Below is a small trained network, with its code and all its weights. Each question gives an input and a class and asks what happens when units are switched off, that is, made to give their printed mean instead of their output.

import numpy as np


def w(rows, s, z=0):
    codes = np.array(rows[::2]) - 128.0
    scale = np.full(codes.shape[1], s)
    scale[-1] = z or s
    return codes * scale


def norm(h):
    return h / np.sqrt((h * h).mean(-1, keepdims=True) + 1e-5)


def f(y):
    return y / 2 * (1 + np.tanh(0.7978845608 * (y + 0.044715 * y**3)))


def log_softmax(a):
    a = a - a.max(-1, keepdims=True)
    return a - np.log(np.exp(a).sum(-1, keepdims=True))


def net(x, mask):
    res = np.array(x, float).reshape(1, 5) / 4 @ E
    u = 0
    for l in range(3):
        y = f(norm(res) @ A[l][:, :-1].T + A[l][:, -1])
        res = res + np.where(mask[u : u + 11], y, B[l][:, -1]) @ B[l][:, :-1]
        u += 11
    return log_softmax(norm(res)[-1] @ U[:, :-1].T + U[:, -1])


A, B = {}, {}
E = w([
[128,129,127,127,127],'x0',
[244,174,151,152,208],'x1',
[146,65,61,9,176],'x2',
[90,159,58,210,254],'x3',
[128,127,128,130,129],'x4',
],0.0089)
A[0] = w([
[120,170,115,156,111,106],'L0N0',
[98,169,100,221,154,12],'L0N1',
[42,125,136,198,112,93],'L0N2',
[94,155,64,102,157,3],'L0N3',
[68,117,123,158,185,155],'L0N4',
[111,100,184,177,68,56],'L0N5',
[148,157,209,172,119,112],'L0N6',
[183,145,119,141,139,126],'L0N7',
[109,129,163,146,143,91],'L0N8',
[121,97,247,101,103,58],'L0N9',
[194,138,173,151,119,39],'L0N10',
],0.012,0.0044)
B[0] = w([
[157,98,174,123,29,157],'L0N0',
[156,116,97,164,14,255],'L0N1',
[91,57,129,202,54,252],'L0N2',
[102,112,117,101,161,158],'L0N3',
[114,118,2,153,78,253],'L0N4',
[97,198,141,110,45,204],'L0N5',
[135,231,132,90,80,238],'L0N6',
[200,171,122,98,164,173],'L0N7',
[152,135,136,155,38,131],'L0N8',
[101,194,96,123,193,205],'L0N9',
[181,180,96,80,98,170],'L0N10',
],0.0081,0.0044)
A[1] = w([
[132,93,150,65,134,94],'L1N0',
[97,118,84,159,219,97],'L1N1',
[238,149,166,191,179,2],'L1N2',
[188,158,116,175,18,157],'L1N3',
[72,63,120,166,174,22],'L1N4',
[175,131,153,207,137,39],'L1N5',
[48,175,248,136,113,15],'L1N6',
[166,133,111,115,134,83],'L1N7',
[40,128,98,118,133,148],'L1N8',
[97,137,83,158,101,166],'L1N9',
[58,94,134,85,176,137],'L1N10',
],0.013,0.0056)
B[1] = w([
[171,117,149,246,29,149],'L1N0',
[149,113,124,35,204,160],'L1N1',
[23,85,79,100,66,156],'L1N2',
[72,178,149,164,220,247],'L1N3',
[91,37,132,76,130,136],'L1N4',
[94,166,69,160,147,136],'L1N5',
[73,58,172,2,200,149],'L1N6',
[149,114,143,151,149,132],'L1N7',
[112,64,162,74,40,173],'L1N8',
[101,104,174,102,168,188],'L1N9',
[117,249,66,87,97,162],'L1N10',
],0.0087,0.011)
A[2] = w([
[180,131,168,23,81,98],'L2N0',
[81,29,147,108,3,3],'L2N1',
[221,53,216,139,143,99],'L2N2',
[16,130,124,95,138,67],'L2N3',
[129,184,220,179,90,178],'L2N4',
[76,71,209,122,175,64],'L2N5',
[181,143,141,216,227,32],'L2N6',
[174,102,164,65,145,11],'L2N7',
[97,72,113,118,53,9],'L2N8',
[248,172,158,131,119,21],'L2N9',
[254,63,114,110,196,79],'L2N10',
],0.013,0.0049)
B[2] = w([
[123,145,110,229,65,227],'L2N0',
[209,203,89,155,190,248],'L2N1',
[65,74,193,151,114,141],'L2N2',
[68,28,184,130,119,222],'L2N3',
[195,45,76,48,184,254],'L2N4',
[35,198,169,101,139,140],'L2N5',
[69,240,61,93,182,159],'L2N6',
[62,155,150,196,147,137],'L2N7',
[235,175,128,132,126,182],'L2N8',
[85,88,254,97,129,174],'L2N9',
[204,52,225,202,148,195],'L2N10',
],0.0094,0.0066)
U = w([
[14,117,212,47,103,141],'0',
[199,167,88,136,24,250],'1',
[197,225,212,39,168,35],'2',
[187,54,236,197,108,189],'3',
[49,78,105,248,72,25],'4',
[96,28,53,13,124,142],'5',
[86,225,69,171,198,152],'6',
[238,71,111,120,254,67],'7',
],0.023,0.0025)

Each question gives the input, the list of numbers given to net, and the class t.
The units are the neurons (one row each of A and B). Each row of codes is followed by its name. A weight is (code - 128) times the scale printed after its matrix; where a second scale follows, it is the last column's (A, B and U).
mask holds one flag per neuron, layer by layer. A switched-off neuron (its flag False) gives its mean, the last column of its row in B, instead of its output. The means were averaged over made-up inputs and are rounded, as every weight is.
A unit's drop is (log p(t) with every unit on - log p(t) with that unit switched off) / (log p(t) with every unit on - log p(t) with every unit switched off).
The circuit of an input: a set's keep is (log p(t) with only the set's units on - log p(t) with every unit switched off) / (log p(t) with every unit on - log p(t) with every unit switched off). Starting from the 12 units with the biggest drops (on a tie, the unit counted first), units are removed one at a time, each time the one whose removal leaves the highest keep (on an exact tie, the one counted first), for as long as the keep stays at least 0.8.
units of the circuit, in order: the units of the circuit, biggest drop first
most important unit: the unit with the biggest drop
top k neurons: the k neurons with the biggest drops, biggest first
top k neurons in layer l: the k neurons of layer l with the biggest drops, biggest first
drop of u: that unit's drop, to one decimal
input [7,-6,-6,0,-3], class 0: top 2 neurons -> L1N6, L2N0
input [-1,0,-4,8,3], class 4: most important unit -> L0N2
input [-5,4,6,0,-6], class 3: top 2 neurons -> L1N3, L2N10
input [-2,3,-8,0,6], class 2: units of the circuit, in order -> L0N6, L2N4
input [2,-7,1,4,3], class 5: top 2 neurons -> L2N0, L1N3
input [3,0,-1,-2,0], class 0: top 3 neurons -> L1N6, L0N5, L2N1
input [8,1,1,8,1], class 7: top 2 neurons -> L1N1, L1N2
input [-8,5,-5,0,-6], class 2: top 4 neurons in layer 0 -> L0N6, L0N10, L0N4, L0N2
input [1,0,4,-1,7], class 1: top 2 neurons -> L1N10, L1N3
input [-7,-7,1,5,-1], class 5: top 3 neurons in layer 0 -> L0N5, L0N3, L0N6
input [6,-6,1,7,-4], class 5: top 3 neurons in layer 0 -> L0N3, L0N5, L0N6
input [-3,4,1,-8,1], class 3: top 2 neurons in layer 2 -> L2N0, L2N9
input [-2,8,0,2,-1], class 6: top 2 neurons -> L1N2, L2N4
input [4,6,-5,0,-6], class 2: units of the circuit, in order -> L0N6
input [-4,1,8,1,-8], class 7: top 2 neurons -> L1N10, L2N10
input [-6,0,-4,-8,8], class 0: top 2 neurons -> L1N6, L2N1
input [-5,7,2,-1,3], class 3: drop of L1N3 -> 0.8
input [-4,-1,-8,-7,-2], class 0: drop of L1N6 -> 0.6
input [-4,8,-6,-6,-8], class 2: drop of L1N3 -> 0.0
input [6,2,2,7,2], class 7: top neuron -> L2N10
